Look-ups in named tables: a row name and a column name give one cell, copied from the table.

fon
         rarazag   bagi    nez   buga  fasitur    sif  tenenez  sipaf  leriku  velukan
nek        -17.0  -26.9   28.8   35.8    -33.5   20.4    -32.8  -77.9   -60.9    -42.5
pulede       7.7   70.0  -94.9  -46.1     13.1  -62.3      2.5  -42.5    32.2    -46.0
vupiras    -22.7   37.4  -23.8  -62.1     20.6  -91.7      0.0  -25.8   -31.8    -25.9
zor        -35.7  -29.4  -49.1    8.6    -20.5   46.6    -34.7   70.6    22.7     31.6
vuron      -27.1    2.7   16.9  -83.3     18.2  -91.1     -0.4  -54.1   -14.8    -26.1
mibuv        9.7    2.3   17.4    9.6     49.9    8.5    -15.4  -69.9    55.1     16.0
sirunef    -26.1   -1.7   75.5   -1.0     52.0   15.5    -25.1  -10.5   -51.8     25.4

zor, nez => -49.1
nek, rarazag => -17.0
zor, rarazag => -35.7
sirunef, leriku => -51.8
zor, buga => 8.6
vuron, sif => -91.1
vupiras, leriku => -31.8
vupiras, buga => -62.1
vupiras, rarazag => -22.7
vuron, velukan => -26.1
mibuv, buga => 9.6
zor, bagi => -29.4
pulede, leriku => 32.2
vupiras, velukan => -25.9
mibuv, rarazag => 9.7
vuron, nez => 16.9
vuron, rarazag => -27.1
pulede, buga => -46.1
sirunef, nez => 75.5
mibuv, velukan => 16.0

ponafi:
|  | verenuz | mesed | gorifi | ditufam | mubilir | bon | kesuli |
|---|---|---|---|---|---|---|---|
| zitoles | 52485 | 71796 | 16117 | 42519 | 31447 | 31931 | 49112 |
| vupodam | 44053 | 24867 | 36975 | 26409 | 42512 | 45625 | 41307 |
| pobopo | 52552 | 25935 | 24795 | 36107 | 57604 | 45899 | 37642 |
| zani | 14619 | 30638 | 86165 | 41356 | 40731 | 32062 | 29763 |

What is the mesed of zani in ponafi? 30638
What is the mubilir of zani in ponafi? 40731
What is the verenuz of zitoles in ponafi? 52485
What is the gorifi of zitoles in ponafi? 16117
What is the verenuz of vupodam in ponafi? 44053
What is the mesed of zitoles in ponafi? 71796
What is the mubilir of pobopo in ponafi? 57604
What is the mesed of vupodam in ponafi? 24867
What is the kesuli of vupodam in ponafi? 41307
What is the ditufam of vupodam in ponafi? 26409
What is the kesuli of pobopo in ponafi? 37642
What is the kesuli of zani in ponafi? 29763
What is the mubilir of vupodam in ponafi? 42512
What is the ditufam of pobopo in ponafi? 36107
What is the mesed of pobopo in ponafi? 25935
What is the verenuz of zani in ponafi? 14619
What is the mubilir of zitoles in ponafi? 31447
What is the bon of pobopo in ponafi? 45899

Table zub
columns: lemumo, ruk, gategog, ruz, pobapup, zenamat, liki
mulon: [149, 184, 162, 246, 227, 144, 190]
bola: [119, 167, 180, 55, 35, 147, 94]
bon: [195, 74, 224, 111, 110, 96, 146]
fita: [220, 96, 132, 174, 226, 138, 213]
noge: [201, 131, 227, 146, 166, 138, 150]
tig: [131, 218, 187, 220, 228, 162, 163]
lekopet: [220, 133, 195, 156, 216, 152, 162]

zenamat of fita = 138
zenamat of bon = 96
gategog of fita = 132
gategog of lekopet = 195
ruk of lekopet = 133
pobapup of bola = 35
Which row has the largest liki? fita

meb
|  | fitar | dufofo | natub | vam | nukup | kis |
|---|---|---|---|---|---|---|
| nizipa | -22 | -23 | 35 | -54 | 16 | -30 |
| kirut | 48 | 20 | 16 | -17 | 4 | -12 |
| nifidi | -32 | -2 | -38 | -21 | -6 | -8 |
| naf | 60 | -16 | 19 | 5 | 6 | -12 |
| zatuvi | 13 | -36 | 25 | -17 | -24 | -2 |
| basemob | 27 | -21 | 16 | -20 | -40 | -7 |
| pavudit | -1 | -13 | -14 | 17 | -48 | 26 |
| viba | -8 | -42 | -46 | 2 | 0 | 13 |
| lani | -18 | -6 | -7 | 62 | -28 | -2 |
| dekof | -83 | -16 | -21 | 10 | -9 | 2 |
| rute | 40 | 2 | 21 | 41 | 7 | -1 |
| toluner | -4 | -20 | 9 | 2 | 50 | 30 |
| bedi | -1 | 57 | -36 | -10 | -50 | 6 |
| zuzavo | 8 | -4 | 48 | 29 | 10 | -40 |

vam of nizipa: -54
dufofo of nifidi: -2
fitar of pavudit: -1
nukup of kirut: 4
vam of basemob: -20
vam of naf: 5
natub of naf: 19
kis of basemob: -7
dufofo of basemob: -21
natub of lani: -7
kis of dekof: 2

